Below are the code and all the weights of a small trained network. Each question names an input and a target symbol and asks about switching units off, where a switched-off unit gives its printed mean instead of its output.

import numpy as np


def w(rows, s, z=0):
    codes = np.array(rows[::2]) - 128.0
    scale = np.full(codes.shape[1], s)
    scale[-1] = z or s
    return codes * scale


def norm(h):
    return h / np.sqrt((h * h).mean(-1, keepdims=True) + 1e-5)


def softmax(a):
    e = np.exp(a - a.max(-1, keepdims=True))
    return e / e.sum(-1, keepdims=True)


def log_softmax(a):
    a = a - a.max(-1, keepdims=True)
    return a - np.log(np.exp(a).sum(-1, keepdims=True))


def net(x, mask):
    ids = ['ΘΣΦΩβγεζτψ'.index(c) for c in x.split()]
    T = len(ids)
    res = E[ids] + P[:T]
    u = 0
    for l in range(3):
        r = norm(res)
        for j in range(2):
            rows = slice(4 * j, 4 * j + 4)
            q, k, v = (r @ M[l][rows].T for M in (Q, K, V))
            z = softmax(np.where(np.tri(T) > 0, q @ k.T / 4**0.5, -1e9)) @ v
            o = O[l][rows]
            res = res + np.where(mask[u + j], z, o[:, -1]) @ o[:, :-1]
        u += 2
    return log_softmax(norm(res)[-1] @ U[:, :-1].T + U[:, -1])


Q, K, V, O = {}, {}, {}, {}
E = w([
[226,106,104,95,129,145,95],'Θ',
[115,94,88,67,32,7,123],'Σ',
[196,136,169,135,153,61,102],'Φ',
[144,153,94,77,172,110,192],'Ω',
[131,99,101,122,154,210,175],'β',
[130,120,112,105,228,133,110],'γ',
[128,53,181,65,127,125,163],'ε',
[15,63,28,100,77,126,74],'ζ',
[131,104,144,192,181,133,190],'τ',
[170,87,165,174,134,166,103],'ψ',
],0.017)
P = w([
[106,254,120,192,74,100,113],'0',
[163,5,68,224,177,74,75],'1',
[117,54,79,178,146,71,72],'2',
[95,67,84,147,131,73,63],'3',
[47,77,85,123,123,74,65],'4',
[22,60,81,111,112,54,44],'5',
],0.0057)
Q[0] = w([
[114,139,211,156,94,131,174],'0.h1',
[143,99,114,141,95,180,73],'0.h1',
[121,115,142,120,129,155,231],'0.h1',
[130,121,195,66,94,161,154],'0.h1',
[161,253,165,142,53,185,177],'0.h2',
[96,110,117,147,83,121,119],'0.h2',
[115,164,115,158,106,154,130],'0.h2',
[116,66,114,104,176,106,113],'0.h2',
],0.038)
K[0] = w([
[181,208,154,227,157,136,162],'0.h1',
[129,149,93,169,79,156,61],'0.h1',
[180,151,152,149,195,190,188],'0.h1',
[179,231,120,112,134,169,127],'0.h1',
[192,254,92,164,188,173,94],'0.h2',
[123,137,144,65,120,99,137],'0.h2',
[160,171,98,128,144,131,146],'0.h2',
[106,76,137,120,110,120,142],'0.h2',
],0.03)
V[0] = w([
[149,158,74,130,119,39,164],'0.h1',
[98,127,40,89,209,138,197],'0.h1',
[107,149,131,95,251,80,15],'0.h1',
[45,125,178,241,125,60,147],'0.h1',
[85,192,125,111,151,146,74],'0.h2',
[89,65,87,135,68,96,102],'0.h2',
[127,173,53,172,136,124,92],'0.h2',
[96,73,248,31,124,134,166],'0.h2',
],0.014)
O[0] = w([
[127,162,163,123,120,45,135,196],'0.h1',
[71,123,98,217,179,60,135,183],'0.h1',
[132,125,126,44,251,93,67,150],'0.h1',
[63,157,211,84,151,161,150,142],'0.h1',
[107,150,86,89,147,123,107,73],'0.h2',
[113,41,185,167,122,114,85,251],'0.h2',
[107,148,127,152,133,124,57,111],'0.h2',
[145,54,125,67,124,121,238,154],'0.h2',
],0.013,0.015)
Q[1] = w([
[104,147,166,89,128,73,213],'1.h1',
[147,126,117,89,116,67,77],'1.h1',
[89,189,159,132,149,143,84],'1.h1',
[128,4,224,190,127,99,40],'1.h1',
[210,197,41,60,80,100,140],'1.h2',
[83,121,110,212,145,133,163],'1.h2',
[130,94,146,84,122,68,244],'1.h2',
[177,235,108,48,80,183,242],'1.h2',
],0.027)
K[1] = w([
[111,208,144,125,135,119,120],'1.h1',
[169,131,115,107,159,97,127],'1.h1',
[139,75,181,162,177,118,140],'1.h1',
[27,48,113,42,79,68,105],'1.h1',
[229,186,106,185,176,133,132],'1.h2',
[77,120,114,179,83,102,133],'1.h2',
[98,252,94,92,87,138,122],'1.h2',
[173,219,160,194,151,196,134],'1.h2',
],0.032)
V[1] = w([
[47,108,161,106,45,45,100],'1.h1',
[130,156,228,159,135,84,149],'1.h1',
[75,101,154,155,134,191,159],'1.h1',
[172,77,132,111,61,108,121],'1.h1',
[122,113,117,126,106,191,52],'1.h2',
[101,145,160,57,101,63,106],'1.h2',
[70,135,39,146,136,135,147],'1.h2',
[185,129,145,151,46,3,117],'1.h2',
],0.042)
O[1] = w([
[88,4,220,124,101,87,152,254],'1.h1',
[118,157,237,149,86,170,148,190],'1.h1',
[30,159,105,140,152,158,160,112],'1.h1',
[144,81,110,50,96,115,183,154],'1.h1',
[87,82,65,83,129,151,69,126],'1.h2',
[180,63,209,126,131,168,127,185],'1.h2',
[97,131,82,194,165,69,124,97],'1.h2',
[182,49,210,107,20,42,167,230],'1.h2',
],0.027,0.052)
Q[2] = w([
[147,134,85,187,142,188,140],'2.h1',
[118,100,126,155,43,67,74],'2.h1',
[150,96,108,140,153,91,169],'2.h1',
[194,85,168,101,198,78,105],'2.h1',
[122,183,160,143,147,158,253],'2.h2',
[56,108,164,146,23,161,90],'2.h2',
[122,88,172,65,104,220,169],'2.h2',
[169,185,179,117,103,112,100],'2.h2',
],0.03)
K[2] = w([
[36,169,90,138,137,177,60],'2.h1',
[157,95,82,155,50,107,117],'2.h1',
[114,155,108,114,129,47,130],'2.h1',
[239,108,162,86,229,86,71],'2.h1',
[168,228,160,152,133,203,244],'2.h2',
[36,117,200,158,34,118,118],'2.h2',
[135,102,150,59,50,250,143],'2.h2',
[196,111,201,157,121,66,88],'2.h2',
],0.023)
V[2] = w([
[133,148,112,124,182,124,125],'2.h1',
[158,135,120,150,55,146,131],'2.h1',
[94,181,94,189,77,179,42],'2.h1',
[124,157,120,104,161,122,182],'2.h1',
[112,109,161,134,58,155,108],'2.h2',
[128,129,57,166,167,152,94],'2.h2',
[107,252,44,108,113,136,136],'2.h2',
[139,132,146,172,46,126,90],'2.h2',
],0.035)
O[2] = w([
[165,89,152,140,171,123,165,93],'2.h1',
[131,214,139,87,86,129,117,145],'2.h1',
[98,160,177,5,82,76,214,70],'2.h1',
[175,100,141,173,119,149,164,103],'2.h1',
[98,164,86,104,89,158,117,173],'2.h2',
[109,95,186,63,126,76,133,61],'2.h2',
[179,81,209,88,27,111,240,3],'2.h2',
[109,228,130,108,76,105,136,158],'2.h2',
],0.02,0.052)
U = w([
[208,149,49,67,64,85,84,184],'Θ',
[142,31,231,117,56,126,140,82],'Σ',
[216,191,170,91,136,211,51,69],'Φ',
[169,204,155,234,108,32,105,4],'Ω',
[88,127,79,130,103,27,224,110],'β',
[193,112,173,91,255,74,149,81],'γ',
[196,104,77,190,124,189,196,175],'ε',
[44,79,90,151,155,133,61,183],'ζ',
[67,215,203,148,133,169,191,141],'τ',
[124,133,97,3,126,183,170,221],'ψ',
],0.0069,0.0021)

Each question gives the input, a string of symbols that net reads in full, and the target symbol t.
The units are the heads (4 rows each of Q, K, V and O). Each row of codes is followed by its name. A weight is (code - 128) times the scale printed after its matrix; where a second scale follows, it is the last column's (O and U).
mask holds one flag per head, layer by layer. A switched-off head (its flag False) gives its mean, the last column of its rows in O, instead of its output. The means were averaged over made-up inputs and are rounded, as every weight is.
A unit's drop is (log p(t) with every unit on - log p(t) with that unit switched off) / (log p(t) with every unit on - log p(t) with every unit switched off).
The circuit of an input: a set's keep is (log p(t) with only the set's units on - log p(t) with every unit switched off) / (log p(t) with every unit on - log p(t) with every unit switched off). Starting from all 6 units, units are removed one at a time, each time the one whose removal leaves the highest keep (on an exact tie, the one counted first), for as long as the keep stays at least 0.8.
circuit, biggest first: the units of the circuit, biggest drop first
most important unit: the unit with the biggest drop
which heads matter: for each layer, one digit per head in row order, 1 if its drop is at least 0.15 and else 0, layers parted by /
input τ τ Θ, target Θ: most important unit -> 0.h1
input Θ ε Σ β γ Σ, target Θ: which heads matter -> 11 / 10 / 00
input ε Φ ε, target ε: circuit, biggest first -> (0.h2 1.h1 1.h2 2.h2)
input β β ε Σ Ω, target β: circuit, biggest first -> (1.h2 0.h2 0.h1 2.h2)
input β γ τ Σ ψ ζ, target ζ: circuit, biggest first -> (1.h2 0.h1)
input ε Σ τ ζ, target ε: circuit, biggest first -> (0.h2 1.h1 1.h2 2.h2)
input Ω Σ ψ ε Ω, target Ω: which heads matter -> 01 / 11 / 00
input β Θ Φ, target Φ: circuit, biggest first -> (0.h1 1.h1 1.h2)
input β τ τ, target τ: circuit, biggest first -> (1.h1 1.h2)
input Θ ψ ε, target Θ: which heads matter -> 10 / 10 / 00
input Φ ε γ Σ, target Φ: which heads matter -> 11 / 11 / 00
input β ε γ, target β: which heads matter -> 11 / 11 / 01
input β τ γ β τ ψ, target ψ: circuit, biggest first -> (0.h1 1.h2 1.h1 2.h2)
input Θ ζ ψ, target ζ: most important unit -> 1.h2
input Ω Θ Φ Ω, target Ω: circuit, biggest first -> (0.h1 1.h2 1.h1)
input τ ζ γ ε Σ ζ, target τ: which heads matter -> 11 / 11 / 00
input Ω Ω ψ, target ψ: which heads matter -> 10 / 11 / 01
input β ε γ ζ Θ, target β: which heads matter -> 11 / 11 / 01
input Θ Θ γ, target γ: circuit, biggest first -> (0.h1 1.h1 1.h2 2.h2)
input ε Θ Σ ζ γ τ, target ε: most important unit -> 0.h2
input Σ γ Ω ζ ψ, target ζ: which heads matter -> 00 / 00 / 00
